Each row has a name. Each question is about the rows just above it. Places in a row count from 1.

[-35 -1 -58 18 -18 6 -39 -21 -16 21]  U
[9 17 8 -32 14 -45 -27 -12 -19 17]  Z
[-10 -37 -13 -17 4 -8 -34 -32 6 -12]  C
[-10 -37 -13 -17 4 -8 -34 -32 6 36]  N
[8 -33 -30 -14 -8 3 -5 -22 -47 -12]  X
Does one of the named rows hold [8 -32 14] side by side, in this order? : yes
Does one of the named rows hold [-35 -32 6] side by side, in this order? : no
key -> tag
[4] -> Z_388
[-8] -> Z_365
[-13] -> Z_398
[-10] -> Z_872
[-18] -> Z_10
The tag of N, keyed by place 5: : Z_388
Whose row is [-10 -37 -13 -17 4 -8 -34 -32 6 -12]? : C

[-48 -17 6 -7 10 19 50] -> Q
[-53 36 20 -11 7 -33 18] -> K
[-59 12 5 -18 13 -12 19] -> A
[-37 10 2 -7 -35 16 61] -> D
[-60 -17 -43 -45 50 28 8] -> R
[-26 2 -5 -8 41 18 51] -> V
[-27 12 -23 -22 33 22 41] -> H
[-15 54 -29 -25 -35 9 41] -> B
[-15 54 -29 -25 -35 9 49] -> L
Does one of the named rows hold [-60 -18] side by side, in this order? : no
Does one of the named rows hold [7 -11 20] side by side, in this order? : no
Does one of the named rows hold [-8 42 18 51] side by side, in this order? : no

[9 6 -17 16 -25 14 0 -31 30] = bon
[-6 22 -6 20 38 4 11 20 1] = riv
[-4 15 -28 43 -9 13 -3 3 10] = Bel
[-11 -20 -3 -8 -18 34 -30 20 10] = sorar
[-2 -37 -1 -26 1 6 -15 -9 43] = Mepu
[-1 -2 -1 0 -1 -3 -3 2 -5] = Benad
[27 -9 -1 9 -8 35 8 -5 0] = gok
[-16 -18 -5 5 -7 31 53 -17 -13] = Zodog
[-12 -6 -4 -24 12 -15 28 -23 12] = Sel
[32 27 0 6 -13 -5 -1 4 20] = Larof
[14 13 33 18 -2 -5 20 3 -23] = gil
[-7 4 20 0 23 5 9 14 11] = Nogap
Table of tags by key:
[-1] -> Z_782
[27] -> Z_561
[-2] -> Z_514
[-26] -> Z_142
Join Mepu by its entry at place 1: : Z_514
The row with [-1 -2 -1 0 -1 -3 -3 2 -5] is : Benad
Whose row is [27 -9 -1 9 -8 35 8 -5 0]? : gok

[-31 26 28 28 -14 30 16 23 -23 13 -8 -23 9 21] = M
[-50 18 38 32 -17 9 -4 -2 -9 2 20 -24 4 11] = W
[-40 14 -20 -12 -13 3 -16 -52 -18 -3 6 -11 26 -18] = T
[-37 -15 -11 -26 -16 -4 -25 -46 -2 -11 1 13 4 -35] = Y
[-41 21 -16 -8 4 12 -9 -48 -24 -1 8 -14 31 -11] = P
[-39 -2 -16 -18 -23 -5 -22 -51 -8 -8 5 0 14 -28] = G
Is [31 -14 8] printed in one of the named rows, side by side and in this order? : no
Table of tags by key:
[-4] -> Z_862
[-25] -> Z_981
[18] -> Z_839
[17] -> Z_112
[-24] -> Z_643
[-23] -> Z_929
[13] -> Z_145
[14] -> Z_255
Join W by its entry at place 12: : Z_643
Where do [-37 -15 -11 -26 -16 -4 -25 -46 -2 -11 1 13 4 -35] appear? : Y
Whose row is [-39 -2 -16 -18 -23 -5 -22 -51 -8 -8 5 0 14 -28]? : G

[-10 28 41 3 23 24 -25 -43] = F
[-14 -36 6 -10 -12 -8 35 15] = J
[4 51 3 2 -4 54 10 23] = E
Is [-25 24] printed in one of the named rows, side by side and in this order? : no
tags:
[-13] -> Z_89
[-10] -> Z_499
[6] -> Z_941
[-14] -> Z_999
[4] -> Z_900
[5] -> Z_817
Join J by its entry at place 1: : Z_999
Does one of the named rows hold [23 23 -25] side by side, in this order? : no
Does one of the named rows hold [41 28] side by side, in this order? : no

[22 19 12 -2 14 2 -16 0 1 20 -5 -5 -6 9 7 0 -6 -13 -3 6] -> naz
[5 -17 -10 8 -22 17 16 15 40 -8 -32 12 -3 -46 -23 3 7 13 11 0] -> geta
[-15 29 -3 -5 2 5 -8 38 -11 1 37 19 -17 49 13 -23 -26 -28 9 -9] -> bedi
[-3 -62 1 7 -15 14 17 19 9 -38 -47 18 0 -30 -10 17 28 22 -4 0] -> kofop
[19 -15 -4 -37 -16 24 8 52 44 -15 -57 6 -8 -17 -2 -3 1 9 1 6] -> dufif
[18 -18 -6 -23 3 15 6 12 22 3 -40 -10 -3 -2 -16 -4 8 -5 -10 8] -> kati
[-18 0 3 28 18 -17 -6 -9 -40 -5 52 14 -2 20 6 2 -1 1 -13 -18] -> Losu
[6 -12 25 27 1 -6 -25 -9 -30 -3 14 20 14 12 17 6 4 -6 27 -19] -> vavan
key -> tag
[-47] -> Z_904
[-15] -> Z_284
[-3] -> Z_662
[5] -> Z_951
[-4] -> Z_380
Look up the entry of kofop at place 1 in the table: : Z_662
Whose row is [-3 -62 1 7 -15 14 17 19 9 -38 -47 18 0 -30 -10 17 28 22 -4 0]? : kofop
Is [12 -3 -45 -23] printed in one of the named rows, side by side and in this order? : no

[15 31 50 -36 47] -> vomo
[5 -14 25 -32 35] -> Fik
[30 -12 59 -53 21] -> Pob
[27 20 17 -23 22] -> Pog
Among the named rows, does one hold [50 31] next to each other, in this order? : no
tags:
[31] -> Z_352
[51] -> Z_868
[50] -> Z_297
[5] -> Z_92
[27] -> Z_328
[16] -> Z_213
[6] -> Z_895
[14] -> Z_744
[15] -> Z_619
Join vomo by its entry at place 1: : Z_619
[27 20 17 -23 22] is in which row? : Pog
Whose row is [5 -14 25 -32 35]? : Fik
Does one of the named rows hold [50 -36 47] side by side, in this order? : yes

[-30 46 -34 38 -31 -18 9 18 -37 14 0 11 -45 52 -54 -29 -6 -13 56 40 -21 -7 -42 46 -31 -42 -50 54 -37 -57 9 -18 -4 -18 26 14 0 57 22 -58 55 19] = kovod
[-23 57 -20 -12 31 6 53 -54 -27 47 40 36 -9 30 9 -13 -24 42 -43 -26 16 12 33 6 -27 -3 -1 51 -53 -53 -48 27 -31 18 12 6 57 -33 35 -50 21 50] = loti
[37 -43 21 28 -2 -25 -37 -39 32 -22 20 9 9 0 -30 16 -30 55 13 -45 53 -25 -34 34 1 -34 27 -21 -49 52 48 -34 8 -39 -27 16 24 26 19 -33 7 -56] = kelek
[57 42 -12 -13 42 17 -20 -32 8 46 -57 36 10 30 38 -14 -29 -36 32 46 -41 -54 -53 -56 -51 -3 50 9 -53 -53 30 47 46 -15 -3 35 -3 -46 -39 -5 11 -35] = Subu
[-51 -1 22 4 45 29 6 22 25 23 -5 17 -12 34 -53 53 -15 -16 38 -23 13 -28 -32 -53 -54 12 -10 -1 44 -11 -6 -53 -52 -4 -52 43 51 -12 -54 18 12 -13] = goda
[30 -6 8 -50 -13 45 -24 -35 31 34 -10 -46 18 20 48 58 -34 7 -1 10 50 -16 29 -45 -57 -1 48 22 50 -30 -13 -50 -28 28 -50 -15 -17 40 4 -27 -9 -36] = Nedo
[-18 52 -45 -38 49 -4 25 49 -56 -51 20 -30 34 -24 49 4 28 -21 -39 -8 34 34 -3 -21 22 18 41 1 14 -22 2 -13 -9 -28 -29 -40 -2 -46 -30 -28 40 13] = kipev
[0 -39 -15 20 42 -51 57 -2 21 21 -29 13 8 -57 -45 1 -10 -50 30 14 -16 57 17 -40 0 -16 50 -32 3 9 25 -13 -29 -31 -11 -21 -5 -20 -18 30 -38 -39] = fepo
[23 -44 -7 29 -10 -47 4 -6 41 -53 -13 -15 -52 0 -4 56 -46 48 -6 -24 3 49 -13 0 -32 -42 29 -43 2 23 -50 1 -48 17 -13 0 52 -27 11 -11 -35 37] = bufu
[14 -34 54 7 14 2 10 -36 -52 16 43 18 -7 14 22 -24 53 49 -11 19 -52 32 44 57 53 -22 -39 16 32 46 -51 -57 -43 -49 53 38 23 -24 -40 17 5 -27] = Risu
[-23 57 -20 -12 31 6 53 -54 -27 47 40 -13 -9 -1 9 -13 -24 42 -43 -26 16 12 33 6 -27 -3 -1 51 -5 23 -48 27 -31 18 12 6 57 -33 35 -50 21 50] = zop
Among the named rows, does one hold [-32 3 9 24] next to each other, in this order? : no
Is [-11 -21 -5 -21 -18] printed in one of the named rows, side by side and in this order? : no
Is [23 -44] printed in one of the named rows, side by side and in this order? : yes

[34 -29 34 -28 30 -18 20 -20 24 -12 18 -9 -3 13 -17 17 -28 42 -50 46 -55 58 -59 56 -48 44 -34 34 -27 31 -26] = nos
[26 -24 34 -29 34 -28 30 -18 20 -20 24 -12 18 -9 -3 13 -17 17 -28 42 -50 46 -55 58 -59 56 -48 44 -34 34 -27] = Ril
[-29 34 -28 30 -18 20 -20 24 -12 18 -9 -3 13 -17 17 -28 42 -50 46 -55 58 -59 56 -48 44 -34 34 -27 31 -26 23] = fir
[-18 26 -24 34 -29 34 -28 30 -18 20 -20 24 -12 18 -9 -3 13 -17 17 -28 42 -50 46 -55 58 -59 56 -48 44 -34 34] = vaz
[-24 34 -29 34 -28 30 -18 20 -20 24 -12 18 -9 -3 13 -17 17 -28 42 -50 46 -55 58 -59 56 -48 44 -34 34 -27 31] = vazor
[14 -18 26 -24 34 -29 34 -28 30 -18 20 -20 24 -12 18 -9 -3 13 -17 17 -28 42 -50 46 -55 58 -59 56 -48 44 -34] = Nev
[20 -20 14 -18 26 -24 34 -29 34 -28 30 -18 20 -20 24 -12 18 -9 -3 13 -17 17 -28 42 -50 46 -55 58 -59 56 -48] = kila
[-20 14 -18 26 -24 34 -29 34 -28 30 -18 20 -20 24 -12 18 -9 -3 13 -17 17 -28 42 -50 46 -55 58 -59 56 -48 44] = Neli
[34 -28 30 -18 20 -20 24 -12 18 -9 -3 13 -17 17 -28 42 -50 46 -55 58 -59 56 -48 44 -34 34 -27 31 -26 23 -18] = pepop
Among the named rows, does one hold [-17 13] next to each other, in this order? : no
Is [42 -28] printed in one of the named rows, side by side and in this order? : no
Among the named rows, does one hold [-12 24] next to each other, in this order? : no
Is [-12 18 -9] printed in one of the named rows, side by side and in this order? : yes

[-47 47 12 -5 -7 -26] -> lupa
[-25 5 22 13 3 18] -> duf
[-47 47 12 -5 -7 2] -> mub
[4 21 -18 -9 4 -8] -> Ninog
[-30 58 -4 0 10 -5] -> gon
key -> tag
[10] -> Z_600
[-7] -> Z_265
[12] -> Z_391
[3] -> Z_463
Join lupa by its entry at place 5: : Z_265
Where do [4 21 -18 -9 4 -8] appear? : Ninog
Whose row is [-30 58 -4 0 10 -5]? : gon
Which row holds [-47 47 12 -5 -7 2]? : mub

